Here is a tiny trained network, its code and every weight. The questions are about switching its units off for an input and a class, where a switched-off unit gives its printed mean instead of its output.

import numpy as np


def w(rows, s, z=0):
    codes = np.array(rows[::2]) - 128.0
    scale = np.full(codes.shape[1], s)
    scale[-1] = z or s
    return codes * scale


def norm(h):
    return h / np.sqrt((h * h).mean(-1, keepdims=True) + 1e-5)


def f(y):
    return y / 2 * (1 + np.tanh(0.7978845608 * (y + 0.044715 * y**3)))


def log_softmax(a):
    a = a - a.max(-1, keepdims=True)
    return a - np.log(np.exp(a).sum(-1, keepdims=True))


def net(x, mask):
    res = np.array(x, float).reshape(1, 6) / 4 @ E
    u = 0
    for l in range(2):
        y = f(norm(res) @ A[l][:, :-1].T + A[l][:, -1])
        res = res + np.where(mask[u : u + 12], y, B[l][:, -1]) @ B[l][:, :-1]
        u += 12
    return log_softmax(norm(res)[-1] @ U[:, :-1].T + U[:, -1])


A, B = {}, {}
E = w([
[158,211,217,145,91,32,118],'x0',
[41,197,165,2,155,168,196],'x1',
[124,137,123,132,130,133,125],'x2',
[132,129,137,130,133,141,119],'x3',
[57,99,135,90,34,116,22],'x4',
[123,136,116,131,125,125,132],'x5',
],0.0084)
A[0] = w([
[136,170,149,117,71,49,104,99],'L0N1',
[160,210,199,161,125,64,140,168],'L0N2',
[112,189,144,138,168,118,108,161],'L0N3',
[124,183,143,137,243,135,236,59],'L0N4',
[120,2,37,108,147,141,124,253],'L0N5',
[135,84,95,240,113,100,12,154],'L0N6',
[93,174,123,144,130,167,65,46],'L0N7',
[184,111,57,68,173,151,166,17],'L0N8',
[234,120,98,190,195,104,155,194],'L0N9',
[51,115,126,88,137,98,174,92],'L0N10',
[180,166,140,126,171,127,210,19],'L0N11',
[194,145,83,235,167,129,136,152],'L0N12',
],0.0081,0.0023)
B[0] = w([
[137,150,168,175,156,162,103,187],'L0N1',
[133,209,147,124,122,64,123,223],'L0N2',
[133,100,153,108,81,111,138,151],'L0N3',
[179,131,87,141,192,114,101,218],'L0N4',
[123,89,114,63,176,128,104,249],'L0N5',
[163,134,72,75,131,102,120,253],'L0N6',
[108,114,139,108,134,111,156,130],'L0N7',
[148,121,119,184,130,166,149,162],'L0N8',
[1,127,227,130,74,173,128,229],'L0N9',
[131,125,163,165,111,179,117,165],'L0N10',
[144,148,116,56,140,146,95,172],'L0N11',
[81,89,142,128,77,122,146,215],'L0N12',
],0.011,0.0068)
A[1] = w([
[130,131,192,232,75,134,182,95],'L1N1',
[144,81,79,119,205,211,140,116],'L1N2',
[24,107,79,123,112,187,141,33],'L1N3',
[234,140,114,193,57,97,85,51],'L1N4',
[192,182,137,111,216,159,165,52],'L1N5',
[151,185,221,136,39,68,75,185],'L1N6',
[145,172,167,55,152,125,79,119],'L1N7',
[66,37,136,129,124,194,172,2],'L1N8',
[126,229,204,146,93,58,159,187],'L1N9',
[194,179,159,167,145,69,128,155],'L1N10',
[138,61,109,245,93,133,151,144],'L1N11',
[194,112,94,149,119,26,47,51],'L1N12',
],0.011,0.0044)
B[1] = w([
[93,111,153,97,49,139,112,152],'L1N1',
[123,158,121,171,11,128,162,198],'L1N2',
[151,129,189,181,168,81,86,174],'L1N3',
[132,183,163,151,176,149,157,149],'L1N4',
[167,141,101,128,154,128,144,162],'L1N5',
[108,160,102,156,126,169,213,246],'L1N6',
[123,100,159,164,132,91,106,184],'L1N7',
[135,161,185,134,252,80,76,175],'L1N8',
[133,59,118,63,95,136,97,239],'L1N9',
[128,106,95,135,205,117,86,180],'L1N10',
[84,142,190,74,160,103,92,133],'L1N11',
[171,128,103,171,124,159,135,164],'L1N12',
],0.014,0.013)
U = w([
[85,115,216,179,190,96,58,229],'0',
[201,188,51,199,148,178,207,209],'1',
[30,133,167,51,62,156,209,113],'2',
[200,151,97,24,250,83,149,42],'3',
[174,56,19,107,80,131,61,6],'4',
],0.018,0.0025)

Each question gives the input, the list of numbers given to net, and the class t.
The units are the neurons (one row each of A and B). Each row of codes is followed by its name. A weight is (code - 128) times the scale printed after its matrix; where a second scale follows, it is the last column's (A, B and U).
mask holds one flag per neuron, layer by layer. A switched-off neuron (its flag False) gives its mean, the last column of its row in B, instead of its output. The means were averaged over made-up inputs and are rounded, as every weight is.
A unit's drop is (log p(t) with every unit on - log p(t) with that unit switched off) / (log p(t) with every unit on - log p(t) with every unit switched off).
The circuit of an input: a set's keep is (log p(t) with only the set's units on - log p(t) with every unit switched off) / (log p(t) with every unit on - log p(t) with every unit switched off). Starting from the 12 units with the biggest drops (on a tie, the unit counted first), units are removed one at a time, each time the one whose removal leaves the highest keep (on an exact tie, the one counted first), for as long as the keep stays at least 0.8.
circuit, biggest first: the units of the circuit, biggest drop first
k most important neurons: the k neurons with the biggest drops, biggest first
k most important neurons of layer l: the k neurons of layer l with the biggest drops, biggest first
drop when u is switched off: that unit's drop, to one decimal
input [6,1,5,6,4,2], class 2: 2 most important neurons	L0N4, L1N6
input [5,1,4,3,0,-1], class 3: 3 most important neurons of layer 0	L0N9, L0N12, L0N2
input [8,-1,-1,5,-1,0], class 2: 2 most important neurons	L1N6, L1N9
input [8,1,8,8,-7,0], class 3: circuit, biggest first	L1N9
input [5,1,5,4,6,7], class 2: 2 most important neurons of layer 0	L0N4, L0N6
input [-7,0,4,4,-1,-8], class 0: 4 most important neurons	L1N8, L1N6, L0N6, L0N4
input [6,-7,3,4,1,-4], class 1: 2 most important neurons of layer 1	L1N6, L1N12
input [-4,1,0,1,1,5], class 0: 4 most important neurons	L0N6, L0N4, L1N6, L1N8
input [0,6,1,-4,-6,-3], class 1: circuit, biggest first	L1N2, L1N8, L0N4
input [-4,1,0,4,7,2], class 0: 2 most important neurons of layer 1	L1N9, L1N3
input [-1,0,7,2,7,1], class 4: 4 most important neurons	L0N9, L1N8, L0N6, L0N12
input [5,-3,6,6,1,5], class 1: 2 most important neurons	L1N6, L0N6
input [-8,1,-4,-2,-1,-5], class 1: 4 most important neurons of layer 0	L0N9, L0N12, L0N5, L0N8
input [6,-4,2,4,2,6], class 1: circuit, biggest first	L1N6
input [-4,5,6,6,1,6], class 0: 2 most important neurons of layer 1	L1N6, L1N3
input [8,6,1,2,0,3], class 3: 3 most important neurons of layer 1	L1N10, L1N2, L1N9
input [5,3,-8,-7,-1,2], class 3: 2 most important neurons	L0N9, L1N9
input [5,0,7,-2,-1,2], class 2: 2 most important neurons of layer 0	L0N6, L0N5
input [2,1,7,4,1,0], class 2: 3 most important neurons	L0N4, L1N6, L0N6
input [2,-4,0,-2,-3,7], class 2: most important neuron	L0N9
input [5,0,7,8,-4,-8], class 2: 2 most important neurons	L0N9, L1N6
input [-8,7,5,5,-1,4], class 1: 2 most important neurons	L0N9, L1N2
input [1,4,-3,8,-3,-8], class 3: drop when L1N6 is switched off	0.8
input [-1,5,7,-6,-4,0], class 1: drop when L1N2 is switched off	0.1
input [-2,7,0,6,-6,8], class 1: drop when L1N2 is switched off	0.1
input [2,0,-6,5,-4,2], class 2: drop when L0N9 is switched off	2.1
input [-8,7,6,4,-3,8], class 1: most important neuron	L1N2
